Below is a small trained network, with its code and all its weights. Each question gives an input and a target symbol and asks what happens when units are switched off, that is, made to give their printed mean instead of their output.

import numpy as np


def w(rows, s, z=0):
    codes = np.array(rows[::2]) - 128.0
    scale = np.full(codes.shape[1], s)
    scale[-1] = z or s
    return codes * scale


def f(y):
    return np.maximum(y, 0)


def softmax(a):
    e = np.exp(a - a.max(-1, keepdims=True))
    return e / e.sum(-1, keepdims=True)


def log_softmax(a):
    a = a - a.max(-1, keepdims=True)
    return a - np.log(np.exp(a).sum(-1, keepdims=True))


def net(x, mask):
    ids = ['ΠΩγεημφ'.index(c) for c in x.split()]
    T = len(ids)
    res = E[ids] + P[:T]
    r = res
    for j in range(2):
        rows = slice(3 * j, 3 * j + 3)
        q, k, v = (r @ M[0][rows].T for M in (Q, K, V))
        z = softmax(np.where(np.tri(T) > 0, q @ k.T / 3**0.5, -1e9)) @ v
        o = O[0][rows]
        res = res + np.where(mask[j], z, o[:, -1]) @ o[:, :-1]
    y = f(res @ A[0][:, :-1].T + A[0][:, -1])
    res = res + np.where(mask[2:10], y, B[0][:, -1]) @ B[0][:, :-1]
    return log_softmax(res[-1] @ U[:, :-1].T + U[:, -1])


Q, K, V, O, A, B = {}, {}, {}, {}, {}, {}
E = w([
[119,79,185,80,103,171,80,228,143,93],'Π',
[214,221,151,92,75,30,80,199,52,163],'Ω',
[90,69,222,132,125,87,165,205,104,41],'γ',
[150,76,122,57,162,213,181,180,163,135],'ε',
[162,147,197,99,97,176,238,107,102,154],'η',
[98,148,46,81,140,174,179,138,36,82],'μ',
[160,152,118,6,88,57,137,44,123,142],'φ',
],0.019)
P = w([
[246,126,148,151,245,91,44,128,38,1],'0',
[146,145,126,204,111,174,23,123,146,11],'1',
[141,127,120,90,128,155,117,158,108,106],'2',
[111,139,60,165,114,56,171,182,168,79],'3',
[147,58,36,175,75,113,159,119,147,120],'4',
[159,41,17,193,40,111,155,107,153,137],'5',
[182,45,48,130,61,114,181,116,134,132],'6',
],0.0097)
Q[0] = w([
[93,172,162,228,132,73,45,177,169,92],'head 0',
[39,171,128,159,220,95,164,89,171,186],'head 0',
[79,40,178,124,134,99,93,191,141,118],'head 0',
[89,149,146,142,135,167,172,105,174,68],'head 1',
[46,250,119,113,223,147,99,65,88,198],'head 1',
[104,126,201,186,156,145,136,145,146,255],'head 1',
],0.032)
K[0] = w([
[67,80,136,148,147,210,89,28,171,50],'head 0',
[174,203,217,53,241,152,98,109,105,76],'head 0',
[63,90,97,108,134,158,124,165,79,58],'head 0',
[44,132,156,33,94,118,192,171,136,142],'head 1',
[69,128,159,73,245,164,70,197,86,12],'head 1',
[150,1,139,123,197,164,149,82,132,49],'head 1',
],0.028)
V[0] = w([
[153,232,98,111,40,165,182,37,172,111],'head 0',
[79,167,17,120,93,130,29,111,148,131],'head 0',
[91,63,81,25,110,123,236,172,104,105],'head 0',
[25,161,27,54,23,113,83,145,148,154],'head 1',
[57,178,111,125,55,162,118,15,112,74],'head 1',
[190,187,115,140,250,161,21,79,182,193],'head 1',
],0.011)
O[0] = w([
[85,201,132,159,238,134,134,183,127,252,97],'head 0',
[99,79,145,230,177,109,76,97,201,135,76],'head 0',
[237,33,78,121,145,133,123,144,78,214,118],'head 0',
[224,197,114,126,152,112,145,112,145,3,87],'head 1',
[119,143,159,102,146,106,156,91,30,79,1],'head 1',
[230,108,146,96,218,237,137,98,131,154,54],'head 1',
],0.0065,0.0089)
A[0] = w([
[116,171,110,159,191,133,117,106,55,180,50],'neuron 0',
[63,135,100,94,142,112,117,95,120,46,176],'neuron 1',
[170,173,154,106,84,169,87,68,109,159,2],'neuron 2',
[126,138,149,140,155,234,76,73,84,184,33],'neuron 3',
[91,114,172,109,126,131,80,62,250,194,52],'neuron 4',
[147,176,131,133,146,152,76,180,151,61,82],'neuron 5',
[120,195,194,186,170,114,96,26,108,106,28],'neuron 6',
[45,118,142,150,166,194,93,165,178,133,40],'neuron 7',
],0.015,0.0041)
B[0] = w([
[175,135,184,137,88,181,119,34,146,84,186],'neuron 0',
[156,99,160,148,183,130,176,93,100,207,222],'neuron 1',
[85,55,225,178,192,196,171,124,207,146,189],'neuron 2',
[124,248,52,161,113,62,177,93,144,140,163],'neuron 3',
[140,122,111,140,159,136,50,98,19,74,163],'neuron 4',
[103,177,64,118,121,143,31,140,113,108,246],'neuron 5',
[65,42,81,85,120,49,200,146,108,112,161],'neuron 6',
[168,58,154,85,124,127,164,181,219,132,174],'neuron 7',
],0.011,0.013)
U = w([
[113,158,146,146,101,131,188,98,139,152,90],'Π',
[140,133,150,139,105,156,101,155,139,111,205],'Ω',
[128,111,134,76,152,69,123,2,189,131,2],'γ',
[69,165,78,135,128,97,154,111,136,102,139],'ε',
[81,97,169,155,123,109,193,145,121,106,134],'η',
[103,104,42,120,173,169,191,117,166,174,140],'μ',
[125,109,77,144,169,144,133,50,69,154,85],'φ',
],0.0071,0.0051)

Each question gives the input, a string of symbols that net reads in full, and the target symbol t.
The units are the heads (3 rows each of Q, K, V and O) and the neurons (one row each of A and B). Each row of codes is followed by its name. A weight is (code - 128) times the scale printed after its matrix; where a second scale follows, it is the last column's (O, A, B and U).
mask holds one flag per unit, heads first, then neurons. A switched-off unit (its flag False) gives its mean, the last column of its rows in O or B, instead of its output. The means were averaged over made-up inputs and are rounded, as every weight is.
A unit's drop is (log p(t) with every unit on - log p(t) with that unit switched off) / (log p(t) with every unit on - log p(t) with every unit switched off).
The circuit of an input: a set's keep is (log p(t) with only the set's units on - log p(t) with every unit switched off) / (log p(t) with every unit on - log p(t) with every unit switched off). Starting from all 10 units, units are removed one at a time, each time the one whose removal leaves the highest keep (on an exact tie, the one counted first), for as long as the keep stays at least 0.8.
circuit, biggest first: the units of the circuit, biggest drop first
most important unit: the unit with the biggest drop
k most important neurons: the k neurons with the biggest drops, biggest first
heads that matter: for each layer, one digit per head in row order, 1 if its drop is at least 0.15 and else 0, layers parted by /
input Ω η Ω, target Π: circuit, biggest first -> [head 0; head 1; neuron 0; neuron 3]
input Ω μ Π, target μ: 2 most important neurons -> [neuron 7; neuron 3]
input Ω μ μ φ ε, target φ: most important unit -> neuron 1
input Ω Ω Ω η ε ε, target η: circuit, biggest first -> [head 1; neuron 5]
input μ Ω Ω, target ε: heads that matter -> 10
input η η η μ, target φ: circuit, biggest first -> [neuron 1; head 1]
input Ω μ Ω, target φ: circuit, biggest first -> [head 0; neuron 4; head 1]
input ε Ω μ η Π, target η: heads that matter -> 01
input μ μ Ω Π η, target η: heads that matter -> 01
input μ γ μ Ω Ω Ω Ω, target ε: heads that matter -> 11
input η Ω μ Π μ γ φ, target φ: heads that matter -> 10
input Ω Ω Ω Ω η Ω γ, target Ω: circuit, biggest first -> [head 0; neuron 1]
input Ω Ω Ω γ, target Ω: circuit, biggest first -> [head 1; head 0]
input Ω μ η Ω, target φ: most important unit -> head 0
input Ω γ Ω, target η: 2 most important neurons -> [neuron 2; neuron 5]
input Ω μ η γ ε, target η: circuit, biggest first -> [head 1; head 0]
input μ ε η ε Ω ε, target Ω: heads that matter -> 11
input Ω η Π Ω, target Π: 2 most important neurons -> [neuron 0; neuron 5]
input μ ε Ω Ω Ω φ η, target η: 2 most important neurons -> [neuron 6; neuron 5]
input η η η Ω μ γ, target μ: 3 most important neurons -> [neuron 0; neuron 4; neuron 5]
input Ω η γ μ η Π, target η: circuit, biggest first -> [head 1]
